In the rows, 128 means zero.
Rows with their classes
[157 137 129 127  62 137 138 160  86 163 162  90  69 195  76  92 117  80] | Dilo
[139 100 111 150 106 130 165 171  75 143 160 124  90 150  92  91 125 100] | Dilo
[109 136 130 131 143 133 130 133 125 126 120 115 146 146 118 130 127 104] | mib
[102 157 102 159  35 152 155 133 143 144 145  97 100 226  83  81 155  91] | Dilo
[111 146 138 132  70 146 152 129 124 187 126 117  94 183  85  89 134  92] | Dilo
[132  99 133 135 130 127 149 166  81 162 123 134 105 148  85 101 107  77] | mib
[113 130 115 127  55 161 139 132 149 139 116  98 104 228  64 114 117  44] | Dilo
[167 110 130 141  93 121 157 188  79 179 150 114  39 161  58  68 105  70] | Dilo
[110 104 147 143 152 130 139 137 122 142 120 147 149 117 126 130 126 115] | Dilo
[136 127 112 134  97 140 158 146 139 164 119 145 120 132 106 111 121  90] | Dilo
[140 131 163  94 115 132 112 124 104 132 128 116  99 166 110 112 115 111] | Dilo
[165 104 148 125 136 103 143 173  63 169 142 156  91  59  98  92  99 102] | Dilo
[134 140 202  49 100 139  78 105 116 158 121  87  78 227  96  99 101  97] | mib
[101 119 142 116 113 157 134 122 144 144 114 133 147 173 111 127 128 104] | Dilo
[163 120 106 135  92 130 143 172 106 161 135 149  71 146  49  87 111  65] | mib
[ 98 144 186  95  94 128 121  99 124 191 127 119 110 181 119  97 135 123] | mib
[148 106 139 121 134 107 149 148  77 158 141 139  91 110 104 106  96 115] | mib
[ 96 116 139 123 105 140 150 129 114 157 106 143 128 170  81 105 117  86] | mib
[100 125 193  78 132 132 112 125 108 159 104 114 116 181 124 110 101 121] | mib
[119 117 135 119  83 142 137 111 136 171 123 121 116 177  87 101 126 106] | Dilo
[ 78 128 167 107 108 156 119 114 133 158 112 119 135 193 115 110 128 108] | Dilo
[ 90 139 184 116  82  94 141 102 153 192 101 121 140 173  93 106 123 104] | Dilo
[105 119 172 101 141 118 107 128  89 126 128 105 147 128 174 127 120 149] | Dilo
[136 111 140 108 113 133 125 141  94 141 138 119  92 178  99 106 119  89] | mib
[140  92  90 161 133 138 156 170 121 105 136 135 120 130 107 124 125  71] | Dilo
[161  90 149 115 139 118 133 163  57 151 138 137  83 114  98 111  95 103] | mib
[117 100 144 117 120 161 129 144 112 143 133 111 141 172 108 121 107  82] | Dilo
[112 135 124 146  56 137 175 147 117 172 140 112  93 196  77  88 138  82] | Dilo
[145 152 117 125  72 139 141 142 151 168 123 115  79 174  58 103 118  72] | Dilo
[146 123 141 115 108 132 155 156  99 176 119 141  93 128  75  92 110  82] | Dilo
[ 99 150 163 101  60 175 140  96 132 203 122 115 104 200  79  89 133 116] | Dilo
[ 93 139 136 136  70 156 145 121 143 161 123 108 124 189  96 101 141  88] | Dilo
[122 129 164  98  93 145 130 139  90 156 139 102  96 204 103  94 114  97] | Dilo
[110 115 182  95 174 117 107 126 103 138 109 137 116 122 144 134  99 138] | Dilo
[ 65 131 134 147  94 136 145 118 146 160 120 127 162 163 123 107 158 125] | mib
[132 137 106 139  70 148 147 128 148 151 118  88 131 175  70 101 126  78] | mib
[122 119 170 107 111 127 120 144  81 146 143 109  98 182 111  97 119 101] | mib
[ 98 122 140 124  89 153 136 134 132 146 107 109 138 165 101 121 138  90] | mib
[100 119 160 104  63 174 146 131 126 211 116 108  90 216  71  75 123  83] | mib
[142 111 148 100 128 140 130 159  94 149 118 108  92 152  81 110 101  74] | mib
[122 132 135 131  83 140 147 154  94 173 146 110  90 181  95  85 127  97] | Dilo
[107 141 151 113  28 147 147 134 112 194 139  99  88 211  85  84 138  96] | Dilo
[114 115 147 118 113 144 119 131 134 151 121 120 122 195 100 111 120  83] | mib

Rows, each with its class
[151 136 142 114 127 111 162  83 129 106 135 100 127 121 111 134 115 122] | Q
[132 127 124 129 127 123 128 122 117 129 123 133 127 120 122 132 117 126] | Q
[137 129 134 125 128 120 135 110 127 123 128 122 128 124 117 128 120 123] | V
[141 117 129 132 124 115 119 109 123 133 117 142 128 118 113 128 100 122] | V
[147 124 132 125 131 110 136  94 108 121 118 129 127 106 105 139  95 117] | V
[125 124 123 136 127 128 115 133 122 136 123 144 128 124 128 129 122 127] | Q
[119 117 117 139 126 131 101 148 118 148 113 160 129 118 130 132 116 127] | Q
[145 117 128 133 125 113 110 103 117 138 114 149 130 110 112 132  90 118] | V
[136 124 126 129 129 119 124 114 109 131 118 141 127 108 114 138 104 122] | Q
[143 129 134 122 129 117 142 103 112 120 127 122 126 117 113 135 108 122] | Q
[140 118 128 133 125 116 120 110 123 134 114 144 128 120 117 128 106 123] | V
[141 126 133 132 128 118 132 113 124 125 125 128 131 123 119 130 118 125] | V
[139 115 128 138 119 117 106 124 131 144 117 149 129 124 124 121 109 125] | V
[134 122 131 134 125 123 122 123 126 136 121 140 129 120 123 129 113 125] | V
[136 128 128 126 129 122 135 111 127 124 127 123 129 105 122 131 119 124] | V
[132 126 127 128 126 123 126 123 131 130 128 130 128 131 127 123 124 127] | V
[138 126 131 128 126 119 126 110 123 132 119 136 128 118 119 130 111 124] | V
[116 121 119 139 123 139 106 150 127 139 119 153 129 127 138 125 127 130] | Q
[141 123 128 126 126 118 126 110 121 129 122 134 125 118 118 132  99 122] | V
[136 113 125 142 121 119 113 124 124 145 113 157 128 118 125 126 102 127] | V
[141 130 134 122 129 111 141  92 111 121 122 123 129 103 109 136 103 121] | V
[138 131 130 125 130 116 139 107 118 118 126 121 128 119 118 136 115 123] | V
[138 126 131 126 128 121 134 111 124 122 126 126 126 122 119 132 115 125] | V
[137 123 129 127 128 120 128 110 112 127 119 135 128 113 116 136 106 121] | Q
[133 124 127 130 126 127 120 126 125 132 123 136 130 124 123 130 117 125] | Q
[143 112 128 139 119 113 110 112 119 143 109 158 128 113 113 129  89 120] | V
[139 126 131 123 127 118 132 107 118 125 125 129 128 118 115 132 111 124] | V
[144 117 131 128 123 113 126 104 120 130 119 136 128 116 109 134 100 125] | V
[122 117 119 139 127 124 104 139 114 144 111 157 131 113 128 131 112 128] | Q
[141 118 129 129 122 117 117 111 121 136 115 145 128 115 116 130  97 121] | V
[123 119 115 136 128 125 105 135 106 146 110 162 128 106 123 136 109 123] | Q
[139 126 129 125 128 118 133 108 116 124 124 126 127 115 114 135 109 123] | V
[133 128 133 128 127 122 129 118 127 127 127 128 130 124 123 128 120 126] | Q
[140 119 129 136 123 120 114 119 129 136 118 142 129 124 122 125 107 125] | V
[137 127 129 126 129 123 134 111 124 122 127 126 129 121 118 132 115 125] | Q
[136 123 131 131 125 123 122 130 131 131 124 136 127 127 124 125 116 125] | Q
[137 134 136 120 135 121 147 106 113 112 131 111 129 115 115 138 124 125] | V
[145 131 135 122 129 112 147  94 117 116 126 119 128 111 110 135 111 121] | Q
[135 127 123 128 130 122 128 119 110 127 118 137 127 109 117 141 112 122] | Q
[143 115 129 137 120 114 111 108 127 140 118 152 129 122 119 125  96 120] | V

Rows with their classes
[121 140 127 117 120 114 125 121 120 120 114 138 142 137 149  97 127 123] | (58)
[100 144 119 118 143 143 104 130  48  93 132 125 119 130 138 122 128 130] | (72)
[106 151 124 153 136 127 117 138 117 122 134 116 135 122 124 146 127 117] | (78)
[132 147 126 133 128 125 130 116 144  66 137 112 138 111 131 133 106 140] | (69)
[107 136 123 114 117 101 110 135  81  93 133 120 140 117 152 113 130 142] | (62)
[116 111 146 103 112 147 118 127 127 125 108 109 149 110 134  96 120 146] | (72)
[128 138 115 116  94  78 106 133 102  76 114 127 139  98 161  58 128 137] | (64)
[145 105 115 150 114 112 117 123  95  81 111 105 127 103 130 104 123 135] | (78)
[131 134 119 132 112 102 114 135 138 135 147 120 130 115 129 134 144 125] | (64)
[123 143 124 137 131 124 111 113  73  53 130 112 129 102 150 104 135 142] | (55)
[116  86 113 111 109 125 105 121 140  73 115 122 141 123 143 137 149 165] | (62)
[109 142 148 110 118 145 120 128 135  54 115 134 150 115 151 135 128 136] | (62)
[112 134 117 131 126 125 100 117  66  74 114 106 133  88 159  89 127 149] | (72)
[ 85 151 119 150 138 117  90 124  87  86 111 100 140 102 153 107 151 147] | (72)
[125 101 107 132 124 103 111 124 116  76 109 126 127 122 137 106 140 147] | (55)
[108 141 107 135 135 120 105 122 132 152 121 120 132 141 131 125 136 126] | (61)
[110 122 126 134 125 148  98 119 117 117 107 104 146  99 171  90 146 129] | (72)
[ 81 193 130 121 139 132 106 126 127  59 126 143 142 135 145 134 134 116] | (62)
[103 128 124 136 139 125 112 114 145  63 110 115 133 131 133 113 153 157] | (62)
[144 135 137  80 102  88 112 127 135 109 151 140 130 122 148 115 152 135] | (64)
[102 118 115 137 130 137 102 116  98  60 114 117 144 113 150 117 125 144] | (55)
[134 133 142 150 146 115 142 139 132 136 144 132 128 115 113 120 140 149] | (62)
